Below is a small trained network, with its code and all its weights. Each question gives an input and a class and asks what happens when units are switched off, that is, made to give their printed mean instead of their output.

import numpy as np


def w(rows, s, z=0):
    codes = np.array(rows[::2]) - 128.0
    scale = np.full(codes.shape[1], s)
    scale[-1] = z or s
    return codes * scale


def f(y):
    return y / 2 * (1 + np.tanh(0.7978845608 * (y + 0.044715 * y**3)))


def log_softmax(a):
    a = a - a.max(-1, keepdims=True)
    return a - np.log(np.exp(a).sum(-1, keepdims=True))


def net(x, mask):
    res = np.array(x, float).reshape(1, 4) / 4 @ E
    y = f(res @ A[0][:, :-1].T + A[0][:, -1])
    res = res + np.where(mask, y, B[0][:, -1]) @ B[0][:, :-1]
    return log_softmax(res[-1] @ U[:, :-1].T + U[:, -1])


A, B = {}, {}
E = w([
[30,144,130,165,188,244,10,111,226,108,149,143],'x0',
[110,157,109,231,125,147,157,146,86,30,217,99],'x1',
[109,88,102,204,179,14,55,195,119,145,115,53],'x2',
[39,225,56,173,81,135,169,133,57,254,176,237],'x3',
],0.0077)
A[0] = w([
[157,54,110,91,90,47,191,137,81,153,92,130,195],'n1',
[106,133,169,69,165,167,109,81,195,131,45,199,147],'n2',
[46,113,101,170,148,132,105,93,217,34,113,93,69],'n3',
[71,253,35,176,90,169,168,98,105,241,168,245,213],'n4',
[125,93,120,167,187,147,86,159,128,45,164,53,254],'n5',
[109,111,166,57,122,150,100,70,248,150,126,153,151],'n6',
[32,153,2,171,197,100,17,177,133,181,157,161,131],'n7',
],0.0077,0.0028)
B[0] = w([
[162,176,76,2,248,178,87,212,72,177,97,134,188],'n1',
[149,132,196,181,108,93,75,88,164,56,178,76,186],'n2',
[243,220,148,122,145,47,99,109,59,63,177,137,172],'n3',
[148,159,53,49,91,228,190,151,36,232,17,200,248],'n4',
[172,187,59,40,204,71,113,57,12,21,140,100,189],'n5',
[91,138,184,183,171,119,125,39,177,61,164,48,186],'n6',
[33,43,90,187,108,253,200,126,201,203,80,242,198],'n7',
],0.0085,0.017)
U = w([
[99,87,205,250,77,138,145,95,181,131,185,119,4],'0',
[179,200,91,131,154,39,95,114,88,72,134,94,182],'1',
[101,124,1,134,100,205,210,185,87,235,42,217,202],'2',
],0.0078,0.0019)

Each question gives the input, the list of numbers given to net, and the class t.
The units are the neurons (one row each of A and B). Each row of codes is followed by its name. A weight is (code - 128) times the scale printed after its matrix; where a second scale follows, it is the last column's (A, B and U).
mask holds one flag per neuron, in row order. A switched-off neuron (its flag False) gives its mean, the last column of its row in B, instead of its output. The means were averaged over made-up inputs and are rounded, as every weight is.
A unit's drop is (log p(t) with every unit on - log p(t) with that unit switched off) / (log p(t) with every unit on - log p(t) with every unit switched off).
The circuit of an input: a set's keep is (log p(t) with only the set's units on - log p(t) with every unit switched off) / (log p(t) with every unit on - log p(t) with every unit switched off). Starting from all 7 units, units are removed one at a time, each time the one whose removal leaves the highest keep (on an exact tie, the one counted first), for as long as the keep stays at least 0.8.
units of the circuit, in order: the units of the circuit, biggest drop first
k most important neurons: the k neurons with the biggest drops, biggest first
drop of u: that unit's drop, to one decimal
input [4,-5,6,0], class 0: units of the circuit, in order : (n4 n1)
input [0,-5,-3,-2], class 0: units of the circuit, in order : (n5 n4)
input [7,1,-8,-2], class 1: units of the circuit, in order : (n7)
input [8,-4,-5,1], class 0: 2 most important neurons : (n2 n6)
input [0,3,-3,-1], class 1: 2 most important neurons : (n4 n7)
input [7,-4,5,-1], class 0: 3 most important neurons : (n7 n4 n1)
input [3,5,3,-1], class 1: 2 most important neurons : (n4 n5)
input [6,-8,6,-3], class 0: 2 most important neurons : (n7 n1)
input [0,-6,8,-4], class 1: drop of n4 : 1.3
input [-7,3,-2,-4], class 1: drop of n2 : -0.1
input [1,3,-8,-6], class 1: drop of n7 : 0.2
